Moves between elements:
J929 q J850
J929 n J591
J929 j J934
J929 r J432
J929 d J768
J929 x J764
J472 q J946
J472 n J414
J472 j J581
J472 r J622
J472 d J503
J472 x J863
J139 q J458
J139 n J513
J139 j J510
J139 r J323
J139 d J898
J139 x J331
J934 q J210
J934 n J83
J934 j J759
J934 r J40
J934 d J107
J934 x J522
J850 q J759
J850 n J730
J850 j J210
J850 r J661
J850 d J929
J850 x J678
J331 q J238
J331 n J976
J331 j J902
J331 r J639
J331 d J325
J331 x J139
J312 q J503
J312 n J217
J312 j J293
J312 r J458
J312 d J513
J312 x J586
J464 q J57
J464 n J625
J464 j J693
J464 r J581
J464 d J30
J464 x J64
J611 q J40
J611 n J107
J611 j J661
J611 r J486
J611 d J424
J611 x J65
J47 q J510
J47 n J422
J47 j J458
J47 r J291
J47 d J158
J47 x J546
J591 q J730
J591 n J462
J591 j J83
J591 r J929
J591 d J238
J591 x J409
J254 q J83
J254 n J486
J254 j J730
J254 r J107
J254 d J902
J254 x J63
J803 q J693
J803 n J143
J803 j J57
J803 r J946
J803 d J414
J803 x J755
J424 q J611
J424 n J653
J424 j J432
J424 r J786
J424 d J474
J424 x J110
J249 q J365
J249 n J64
J249 j J976
J249 r J995
J249 d J737
J249 x J581
J288 q J432
J288 n J768
J288 j J611
J288 r J586
J288 d J394
J288 x J217
J158 q J47
J158 n J581
J158 j J139
J158 r J625
J158 d J539
J158 x J995
J474 q J424
J474 n J11
J474 j J288
J474 r J365
J474 d J64
J474 x J57
J365 q J786
J365 n J474
J365 j J586
J365 r J546
J365 d J249
J365 x J422
J768 q J929
J768 n J238
J768 j J107
J768 r J288
J768 d J639
J768 x J109
J639 q J768
J639 n J331
J639 j J653
J639 r J394
J639 d J759
J639 x J323
J210 q J11
J210 n J995
J210 j J639
J210 r J64
J210 d J934
J210 x J625
J539 q J158
J539 n J354
J539 j J898
J539 r J522
J539 d J63
J539 x J83
J110 q J65
J110 n J34
J110 j J430
J110 r J104
J110 d J57
J110 x J424
J409 q J622
J409 n J503
J409 j J539
J409 r J764
J409 d J458
J409 x J591
J759 q J639
J759 n J325
J759 j J11
J759 r J755
J759 d J850
J759 x J143
J394 q J288
J394 n J639
J394 j J424
J394 r J976
J394 d J755
J394 x J693
J143 q J323
J143 n J898
J143 j J291
J143 r J803
J143 d J678
J143 x J759
J458 q J409
J458 n J312
J458 j J63
J458 r J109
J458 d J139
J458 x J238
J622 q J898
J622 n J472
J622 j J158
J622 r J678
J622 d J409
J622 x J730
J65 q J30
J65 n J198
J65 j J414
J65 r J293
J65 d J110
J65 x J611
J625 q J291
J625 n J158
J625 j J323
J625 r J464
J625 d J522
J625 x J210
J693 q J217
J693 n J323
J693 j J110
J693 r J513
J693 d J803
J693 x J394
J586 q J462
J586 n J288
J586 j J486
J586 r J238
J586 d J976
J586 x J312
J11 q J653
J11 n J546
J11 j J768
J11 r J474
J11 d J210
J11 x J291
J503 q J472
J503 n J430
J503 j J354
J503 r J409
J503 d J312
J503 x J462
J513 q J312
J513 n J693
J513 j J104
J513 r J139
J513 d J946
J513 x J976
J976 q J586
J976 n J394
J976 j J786
J976 r J331
J976 d J893
J976 x J513
J291 q J34
J291 n J47
J291 j J109
J291 r J57
J291 d J625
J291 x J11
J863 q J893
J863 n J661
J863 j J249
J863 r J730
J863 d J462
J863 x J472
J217 q J430
J217 n J109
J217 j J65
J217 r J312
J217 d J693
J217 x J288
J902 q J254
J902 n J786
J902 j J591
J902 r J653
J902 d J546
J902 x J510
J786 q J486
J786 n J424
J786 j J462
J786 r J902
J786 d J365
J786 x J104
J57 q J110
J57 n J291
J57 j J217
J57 r J422
J57 d J464
J57 x J474
J323 q J109
J323 n J139
J323 j J34
J323 r J693
J323 d J143
J323 x J639
J893 q J976
J893 n J755
J893 j J365
J893 r J325
J893 d J863
J893 x J946
J522 q J625
J522 n J539
J522 j J143
J522 r J30
J522 d J198
J522 x J934
J198 q J522
J198 n J63
J198 j J678
J198 r J65
J198 d J34
J198 x J107
J63 q J539
J63 n J293
J63 j J622
J63 r J198
J63 d J510
J63 x J254
J737 q J249
J737 n J40
J737 j J893
J737 r J83
J737 d J486
J737 x J354
J422 q J104
J422 n J57
J422 j J312
J422 r J47
J422 d J581
J422 x J365
J661 q J755
J661 n J850
J661 j J64
J661 r J863
J661 d J432
J661 x J414
J34 q J198
J34 n J510
J34 j J764
J34 r J110
J34 d J291
J34 x J653
J293 q J354
J293 n J65
J293 j J472
J293 r J63
J293 d J104
J293 x J486
J678 q J143
J678 n J622
J678 j J625
J678 r J414
J678 d J764
J678 x J850
J510 q J63
J510 n J104
J510 j J409
J510 r J34
J510 d J47
J510 x J902
J764 q J678
J764 n J409
J764 j J522
J764 r J430
J764 d J109
J764 x J929
J730 q J325
J730 n J863
J730 j J995
J730 r J850
J730 d J591
J730 x J622
J486 q J737
J486 n J611
J486 j J863
J486 r J254
J486 d J786
J486 x J293
J109 q J764
J109 n J458
J109 j J198
J109 r J217
J109 d J323
J109 x J768
J104 q J293
J104 n J110
J104 j J503
J104 r J510
J104 d J422
J104 x J786
J40 q J64
J40 n J934
J40 j J755
J40 r J737
J40 d J611
J40 x J30
J430 q J414
J430 n J764
J430 j J30
J430 r J503
J430 d J217
J430 x J432
J354 q J581
J354 n J30
J354 j J946
J354 r J539
J354 d J293
J354 x J737
J107 q J934
J107 n J254
J107 j J850
J107 r J611
J107 d J653
J107 x J198
J64 q J474
J64 n J210
J64 j J394
J64 r J249
J64 d J40
J64 x J464
J432 q J661
J432 n J929
J432 j J40
J432 r J462
J432 d J288
J432 x J430
J30 q J464
J30 n J522
J30 j J803
J30 r J354
J30 d J65
J30 x J40
J325 q J331
J325 n J893
J325 j J546
J325 r J759
J325 d J730
J325 x J898
J946 q J513
J946 n J803
J946 j J422
J946 r J898
J946 d J472
J946 x J893
J581 q J422
J581 n J464
J581 j J513
J581 r J158
J581 d J354
J581 x J249
J83 q J995
J83 n J737
J83 j J325
J83 r J934
J83 d J254
J83 x J539
J653 q J107
J653 n J902
J653 j J929
J653 r J424
J653 d J11
J653 x J34
J462 q J863
J462 n J432
J462 j J737
J462 r J591
J462 d J586
J462 x J503
J995 q J546
J995 n J249
J995 j J331
J995 r J210
J995 d J83
J995 x J158
J546 q J902
J546 n J365
J546 j J238
J546 r J11
J546 d J995
J546 x J47
J755 q J394
J755 n J759
J755 j J474
J755 r J893
J755 d J661
J755 x J803
J238 q J591
J238 n J586
J238 j J254
J238 r J768
J238 d J331
J238 x J458
J898 q J139
J898 n J946
J898 j J47
J898 r J143
J898 d J622
J898 x J325
J414 q J803
J414 n J678
J414 j J464
J414 r J472
J414 d J430
J414 x J661

In the rows, zero is written as 65.

The rows follow the links: the fewer symbols apart two elements are, the more alike their rows tend to be.

Each row is also shifted at random along 6 hidden directions that mean nothing.

Some elements, each with a row of numbers:
J513	[  85   59   72   75   61   57   79   92   56   63   70   56   56   44   69   66   69   62   48   57   60   62   75   63   77   65   61   59   49   56   75   75   55   58   79   74   83   64   74   56   81   71   77   64   63   68   78   56   55   76   70]
J929	[  38   65   65   60   63   55   59   58   60   76   57   79   64   68   59   64   61   69   74   61   63   67   55   39   74   51   57   58   44   54   63   66   79   55   60   70   76   65   60   52   60   71   66   72   64   70   55   61   72   65   68]
J288	[  42   70   63   67   61   67   62   60   53   81   59   83   87   59   61   68   57   71   59   62   61   63   61   29   72   49   55   49   49   59   66   64   86   52   75   69   63   60   70   54   67   79   78   69   57   70   76   63   71   71   74]
J464	[  49   76   72   67   72   82   58   71   66   61   72   52   65   71   75   72   60   73   56   66   61   64   70   86   62   65   69   76   79   73   56   65   63   75   71   51   58   64   64   73   64   62   59   52   71   61   83   69   63   61   62]
J539	[  54   76   69   61   58   80   61   65   73   59   47   78   81   65   74   77   62   72   65   62   52   69   73   47   50   78   62   67   80   68   56   58   66   63   66   54   45   51   72   74   75   70   85   54   57   68   67   77   67   66   69]
J786	[  75   60   56   69   59   63   66   50   66   65   59   73   88   63   61   50   65   53   77   66   77   63   57   46   62   67   67   51   70   60   59   56   66   52   58   74   56   56   55   70   65   71   65   76   53   71   49   59   66   56   66]
J40	[  75   73   61   60   68   76   57   66   68   59   60   59   71   71   63   69   58   65   73   65   67   69   61   75   54   62   66   64   69   65   65   62   64   65   57   54   60   64   55   74   61   65   66   65   64   65   65   75   75   64   61]
J898	[  49   66   70   67   61   63   80   46   65   64   74   89   68   71   71   68   76   57   56   68   51   66   74   58   76   68   70   65   74   70   61   73   73   70   68   79   55   79   83   58   65   57   62   57   76   60   75   60   49   75   74]
J755	[  94   68   58   69   65   60   68   62   60   65   60   78   76   59   62   82   58   69   60   64   47   63   66   55   55   66   63   54   60   67   80   65   71   62   69   60   53   66   68   63   64   66   79   63   69   61   62   74   77   84   70]
J293	[  83   66   69   62   59   76   69   88   69   55   67   45   59   60   59   77   65   76   51   57   58   67   76   82   56   72   53   66   69   70   64   73   53   72   77   57   67   50   69   76   85   70   82   61   59   65   78   69   63   65   59]
J409	[  45   68   74   65   61   68   63   82   73   77   54   56   53   70   63   74   63   85   69   67   55   78   72   69   63   67   52   71   67   70   69   65   65   73   73   51   75   56   64   61   75   70   82   55   66   59   69   74   68   56   66]
J546	[  69   66   57   66   65   72   59   77   73   58   73   45   62   61   65   52   67   64   69   75   84   61   60   87   62   82   78   83   94   75   59   60   38   63   66   57   54   55   60   74   68   65   55   67   52   62   59   68   72   45   62]
J422	[  48   65   71   73   65   82   58   63   70   73   58   62   72   75   78   67   67   74   72   65   69   72   66   72   54   62   67   70   84   78   59   56   73   69   69   58   57   64   62   74   69   69   68   50   68   65   66   69   71   52   62]
J581	[ 115   57   64   68   62   56   76   59   65   48   72   57   64   59   66   55   71   46   66   67   75   61   71   82   66   85   83   62   77   59   71   62   49   65   51   76   60   71   56   79   60   56   52   65   66   69   52   61   53   67   67]
J430	[  46   71   71   56   73   71   59   50   63   76   74   69   68   80   66   64   69   64   67   71   65   64   70   74   77   62   65   69   72   70   63   71   80   76   60   69   66   75   67   57   55   58   51   62   72   55   80   59   55   63   67]
J331	[  62   62   57   71   60   53   70   63   66   70   63   75   65   59   63   55   69   61   63   70   73   67   58   48   71   61   67   63   58   59   71   59   67   55   66   75   70   67   66   56   65   71   68   72   65   65   56   58   69   60   71]
J424	[  45   69   60   62   68   80   56   54   63   67   69   70   86   71   62   62   58   63   68   66   69   59   57   62   65   57   67   67   77   74   52   64   69   62   67   61   48   60   66   68   58   68   58   70   59   65   75   65   70   57   66]
J737	[  92   62   57   57   57   63   71   71   68   55   66   62   71   55   59   61   65   57   66   62   68   62   61   58   65   69   66   57   62   50   66   64   58   52   57   74   63   57   55   71   68   65   69   73   53   71   64   68   64   69   64]
J210	[  60   68   60   68   66   66   65   65   58   61   63   74   59   60   64   72   61   61   62   55   60   63   59   54   59   62   68   64   54   57   57   62   67   61   65   65   65   69   67   71   64   68   66   68   68   72   66   69   70   76   59]
J104	[  64   58   68   64   59   69   66   45   61   65   65   80   99   62   73   48   68   44   70   65   82   55   73   48   71   75   75   56   84   60   56   59   65   52   59   81   51   55   61   67   63   66   57   72   50   72   60   55   52   60   70]
J591	[  55   62   60   63   60   59   65   62   70   76   55   73   71   66   61   63   62   68   74   70   67   69   59   45   65   66   59   62   65   59   69   60   67   55   60   71   60   58   60   55   67   70   72   74   59   66   52   69   71   59   71]
J976	[  91   59   58   71   60   61   69   73   65   70   61   56   72   53   62   59   65   69   64   67   69   64   64   67   66   72   69   58   71   64   77   61   56   58   70   67   62   58   63   63   69   69   75   67   58   60   56   70   71   63   73]
J611	[  58   70   60   60   65   75   56   53   65   66   52   78   92   66   63   64   57   63   72   62   64   58   59   41   57   62   60   53   69   63   59   57   74   56   63   62   50   55   61   68   65   71   72   67   54   71   62   74   74   68   66]
J902	[  49   63   64   71   63   69   60   66   68   70   56   67   62   70   61   61   62   73   71   60   72   76   53   56   60   59   59   66   58   68   55   59   75   65   71   65   71   64   65   68   68   73   73   68   67   73   57   67   76   54   61]
J110	[  55   67   73   61   70   75   60   82   60   62   85   36   58   56   67   57   63   60   56   64   81   54   69   89   75   67   69   75   67   67   52   74   52   67   74   64   76   59   68   67   66   68   50   70   55   63   85   54   54   59   57]
J586	[  87   61   56   65   61   58   74   69   60   65   80   55   74   56   56   48   71   53   66   74   80   54   61   69   79   72   73   61   75   59   74   65   45   53   67   77   59   55   61   59   65   67   56   80   52   62   66   57   59   62   73]

From each start, follow one symbol. Which element do you reach?
Answer with the element's name.
---
[  82   66   69   56   64   64   66   77   57   54   65   60   72   53   62   61   62   54   61   59   70   52   71   53   74   67   62   52   53   52   63   69   55   56   65   69   74   49   58   67   72   71   64   71   55   73   70   60   54   75   62]
x
J611
---
[  63   79   70   69   72   83   57   61   73   74   44   69   70   84   71  100   56   98   66   71   33   82   74   77   36   64   49   67   80   84   77   64   83   81   71   37   46   65   72   73   72   67   90   38   78   53   71   88   83   73   69]
x
J661
---
[  53   65   64   70   66   62   52   84   63   68   63   42   50   56   70   55   55   65   71   61   87   64   53   64   68   56   70   72   49   58   60   55   58   61   61   61   84   59   52   65   62   74   58   72   58   71   56   63   75   52   56]
n
J546
---
[  27   74   58   58   64   78   66   38   71   60   78   88   80   80   63   66   74   61   67   71   59   68   58   70   67   64   70   77   92   74   47   68   76   70   57   72   36   73   75   71   60   55   57   63   69   63   82   68   62   63   69]
r
J934
---
[  61   59   63   72   64   74   68   79   70   64   72   46   53   65   62   63   65   71   65   62   70   71   56   86   58   55   66   69   70   75   60   65   66   70   71   61   70   67   63   69   69   68   65   63   71   66   70   68   75   55   56]
x
J422
---
[  45   71   62   69   72   74   48   69   70   74   48   56   64   76   63   70   53   86   81   66   69   74   54   66   43   61   59   74   73   74   60   57   67   67   72   40   56   49   63   71   65   76   77   60   65   66   53   78   89   48   58]
n
J902
---
[  49   64   72   58   62   68   67   50   70   74   59   81   80   74   70   66   71   65   70   67   62   68   69   52   69   58   58   56   68   64   65   67   80   65   61   75   59   68   62   57   65   64   68   61   64   62   71   64   57   59   73]
x
J462
---
[  38   67   60   58   63   76   69   57   61   61   85   75   78   64   62   60   76   55   57   59   64   64   57   58   81   52   60   61   69   59   49   76   72   63   68   79   60   65   74   60   73   63   60   78   62   69   91   57   58   64   64]
d
J786
---
[  71   63   59   68   64   63   73   52   68   67   73   71   68   71   64   65   73   62   65   69   62   68   61   73   72   56   70   63   67   66   71   67   73   66   57   74   60   78   62   60   62   57   62   65   77   62   68   63   67   69   70]
d
J863
---
[  44   78   56   70   66   73   70   55   54   69   87   84   91   60   63   70   67   57   47   73   53   48   66   64   80   65   69   62   80   69   61   72   65   60   76   75   39   70   89   59   67   68   63   68   63   60   93   58   57   81   80]
n
J639
---
[  43   69   72   65   69   69   65   60   56   75   65   76   70   68   65   72   64   70   58   60   57   62   73   55   75   51   54   57   50   70   67   76   84   69   77   68   73   74   79   54   61   69   69   61   71   63   79   59   57   75   66]
d
J693
---
[  68   76   60   66   71   70   55   90   70   69   61   42   54   63   64   79   55   85   62   76   59   65   67   84   50   71   65   81   80   76   75   57   46   68   70   39   53   57   66   64   71   67   69   58   64   54   65   82   85   59   71]
d
J850
---
[  46   66   72   71   66   69   67   52   57   65   64   81   67   67   74   68   64   64   61   59   65   64   70   58   64   64   69   65   60   66   53   66   75   67   67   69   65   69   74   68   58   66   60   59   70   71   63   58   60   69   62]
j
J109
---
[  49   69   72   73   64   81   55   71   58   76   45   73   79   57   77   76   53   78   62   55   58   68   68   44   54   53   60   53   52   63   59   58   79   62   77   54   64   56   64   66   70   82   81   53   66   73   67   69   73   66   61]
q
J110
---
[  82   66   57   59   66   56   79   62   57   45   83   76   55   61   55   72   73   50   50   57   53   54   65   70   75   67   60   68   57   62   58   82   60   65   68   78   65   79   82   72   66   58   59   76   72   71   78   60   57   90   64]
q
J210
---
[  65   64   71   69   69   56   70   69   57   68   65   67   56   60   65   63   66   62   60   64   68   61   74   60   77   71   60   67   51   64   65   72   63   67   73   67   76   64   76   57   63   71   63   68   64   66   65   56   56   73   66]
r
J217
